Below is a small trained network, with its code and all its weights. Each question gives an input and a target symbol and asks what happens when units are switched off, that is, made to give their printed mean instead of their output.

import numpy as np


def w(rows, s, z=0):
    codes = np.array(rows[::2]) - 128.0
    scale = np.full(codes.shape[1], s)
    scale[-1] = z or s
    return codes * scale


def norm(h):
    return h / np.sqrt((h * h).mean(-1, keepdims=True) + 1e-5)


def f(y):
    return np.maximum(y, 0)


def softmax(a):
    e = np.exp(a - a.max(-1, keepdims=True))
    return e / e.sum(-1, keepdims=True)


def log_softmax(a):
    a = a - a.max(-1, keepdims=True)
    return a - np.log(np.exp(a).sum(-1, keepdims=True))


def net(x, mask):
    ids = ['ΔΘΛΣγετ'.index(c) for c in x.split()]
    T = len(ids)
    res = E[ids] + P[:T]
    u = 0
    for l in range(2):
        r = norm(res)
        for j in range(2):
            rows = slice(2 * j, 2 * j + 2)
            q, k, v = (r @ M[l][rows].T for M in (Q, K, V))
            z = softmax(np.where(np.tri(T) > 0, q @ k.T / 2**0.5, -1e9)) @ v
            o = O[l][rows]
            res = res + np.where(mask[u + j], z, o[:, -1]) @ o[:, :-1]
        u += 2
        y = f(norm(res) @ A[l][:, :-1].T + A[l][:, -1])
        res = res + np.where(mask[u : u + 8], y, B[l][:, -1]) @ B[l][:, :-1]
        u += 8
    return log_softmax(norm(res)[-1] @ U[:, :-1].T + U[:, -1])


Q, K, V, O, A, B = {}, {}, {}, {}, {}, {}
E = w([
[104,165,123],'Δ',
[127,238,80],'Θ',
[133,223,76],'Λ',
[135,126,181],'Σ',
[161,126,180],'γ',
[27,109,3],'ε',
[112,154,175],'τ',
],0.021)
P = w([
[182,255,124],'0',
[174,237,130],'1',
[174,217,138],'2',
[170,197,142],'3',
[164,179,142],'4',
[154,162,140],'5',
[142,146,133],'6',
[129,133,124],'7',
[116,122,117],'8',
[107,107,111],'9',
[105,93,107],'10',
[110,78,103],'11',
],0.013)
Q[0] = w([
[140,254,247],'L0H0',
[172,188,4],'L0H0',
[86,90,22],'L0H1',
[112,125,173],'L0H1',
],0.0061)
K[0] = w([
[86,77,177],'L0H0',
[60,240,223],'L0H0',
[225,255,47],'L0H1',
[111,112,119],'L0H1',
],0.0083)
V[0] = w([
[210,142,40],'L0H0',
[122,31,143],'L0H0',
[5,168,147],'L0H1',
[66,187,195],'L0H1',
],0.011)
O[0] = w([
[67,88,125,124],'L0H0',
[109,203,202,2],'L0H0',
[176,66,147,162],'L0H1',
[254,85,166,231],'L0H1',
],0.012,0.008)
A[0] = w([
[49,210,178,31],'L0N0',
[155,255,172,196],'L0N1',
[248,18,74,249],'L0N2',
[81,61,179,66],'L0N3',
[106,176,233,255],'L0N4',
[176,70,71,202],'L0N5',
[165,197,175,44],'L0N6',
[88,150,9,155],'L0N7',
],0.0083,0.0041)
B[0] = w([
[131,147,94,128],'L0N0',
[120,166,113,146],'L0N1',
[109,164,148,250],'L0N2',
[122,156,151,129],'L0N3',
[105,253,114,146],'L0N4',
[98,150,144,188],'L0N5',
[168,146,96,131],'L0N6',
[170,126,145,152],'L0N7',
],0.016,0.017)
Q[1] = w([
[128,119,252],'L1H0',
[158,92,157],'L1H0',
[166,181,148],'L1H1',
[18,70,121],'L1H1',
],0.017)
K[1] = w([
[139,195,218],'L1H0',
[83,126,140],'L1H0',
[57,104,216],'L1H1',
[163,128,4],'L1H1',
],0.011)
V[1] = w([
[179,230,183],'L1H0',
[187,135,122],'L1H0',
[177,254,49],'L1H1',
[242,85,133],'L1H1',
],0.0089)
O[1] = w([
[178,86,175,254],'L1H0',
[152,131,50,154],'L1H0',
[66,7,157,249],'L1H1',
[1,152,99,126],'L1H1',
],0.0096,0.0097)
A[1] = w([
[3,167,42,210],'L1N0',
[60,80,176,59],'L1N1',
[116,165,144,92],'L1N2',
[128,195,133,103],'L1N3',
[94,194,128,149],'L1N4',
[77,96,176,82],'L1N5',
[125,82,84,4],'L1N6',
[152,132,181,161],'L1N7',
],0.018,0.0031)
B[1] = w([
[3,107,138,177],'L1N0',
[169,137,86,159],'L1N1',
[100,138,110,146],'L1N2',
[104,147,117,157],'L1N3',
[177,89,117,142],'L1N4',
[172,129,55,167],'L1N5',
[188,156,163,145],'L1N6',
[100,126,89,248],'L1N7',
],0.019,0.011)
U = w([
[185,109,141,120],'Δ',
[102,80,121,255],'Θ',
[186,70,9,64],'Λ',
[131,236,237,124],'Σ',
[126,252,84,74],'γ',
[175,222,42,41],'ε',
[189,82,250,180],'τ',
],0.012,0.0082)

Each question gives the input, a string of symbols that net reads in full, and the target symbol t.
The units are the heads (2 rows each of Q, K, V and O) and the neurons (one row each of A and B). Each row of codes is followed by its name. A weight is (code - 128) times the scale printed after its matrix; where a second scale follows, it is the last column's (O, A, B and U).
mask holds one flag per unit, layer by layer, with each layer's heads first. A switched-off unit (its flag False) gives its mean, the last column of its rows in O or B, instead of its output. The means were averaged over made-up inputs and are rounded, as every weight is.
A unit's drop is (log p(t) with every unit on - log p(t) with that unit switched off) / (log p(t) with every unit on - log p(t) with every unit switched off).
The circuit of an input: a set's keep is (log p(t) with only the set's units on - log p(t) with every unit switched off) / (log p(t) with every unit on - log p(t) with every unit switched off). Starting from the 12 units with the biggest drops (on a tie, the unit counted first), units are removed one at a time, each time the one whose removal leaves the highest keep (on an exact tie, the one counted first), for as long as the keep stays at least 0.8.
units of the circuit, in order: the units of the circuit, biggest drop first
unit that matters most: the unit with the biggest drop
k most important neurons: the k neurons with the biggest drops, biggest first
which heads matter: for each layer, one digit per head in row order, 1 if its drop is at least 0.15 and else 0, layers parted by /
input Θ Θ τ τ Δ Δ Λ, target Λ: 3 most important neurons -> L0N4, L0N7, L1N0
input Θ τ τ ε τ τ Σ γ, target Σ: units of the circuit, in order -> L0H0, L1H1
input Θ Σ ε Θ τ ε Λ Σ τ, target Σ: units of the circuit, in order -> L1H1, L0H0
input Δ τ Θ Θ Θ τ Λ τ Λ Σ, target Λ: 2 most important neurons -> L1N0, L1N7
input Θ τ Θ Σ γ Σ τ γ τ τ, target τ: which heads matter -> 11 / 10
input τ ε τ ε τ τ Θ Λ τ τ, target τ: which heads matter -> 11 / 11
input τ γ γ τ Θ ε γ τ τ τ Σ, target τ: units of the circuit, in order -> L0H0, L1N0
input γ Θ Θ Σ Σ, target Σ: units of the circuit, in order -> L0N4, L0H1
input τ τ Σ Λ Σ Λ τ τ τ Δ, target Λ: unit that matters most -> L0N4
input τ γ τ γ τ, target γ: units of the circuit, in order -> L0N4, L1N7
input Σ Θ ε γ γ, target γ: which heads matter -> 11 / 00
input γ Δ Δ τ γ γ, target γ: which heads matter -> 11 / 01
input ε τ τ Σ Λ τ ε Θ Λ, target Θ: units of the circuit, in order -> L1H0, L1N0, L0N4
input Θ τ τ τ τ Δ γ Σ, target γ: which heads matter -> 10 / 01
input ε Δ Λ Δ τ, target Λ: which heads matter -> 10 / 00
input Θ Σ Θ τ τ ε Σ Σ, target Σ: which heads matter -> 10 / 11
input γ τ Σ Σ Λ γ Δ Λ, target Λ: units of the circuit, in order -> L0N4, L1H0
input Δ Σ Λ ε Σ, target ε: 2 most important neurons -> L1N0, L1N7
input τ Σ Σ τ γ Θ γ Σ, target γ: unit that matters most -> L0H0
input τ Λ τ Σ ε Θ Σ Θ γ ε Λ Σ, target Λ: units of the circuit, in order -> L1N5
input ε ε Λ τ γ ε ε γ, target ε: 4 most important neurons -> L1N0, L1N5, L0N4, L1N7
input Σ Λ τ Σ γ, target Σ: which heads matter -> 11 / 11
input Θ τ γ γ Σ Σ τ Θ τ τ τ Σ, target τ: which heads matter -> 11 / 10
input Θ τ Δ ε Θ Λ Θ, target Θ: which heads matter -> 10 / 10
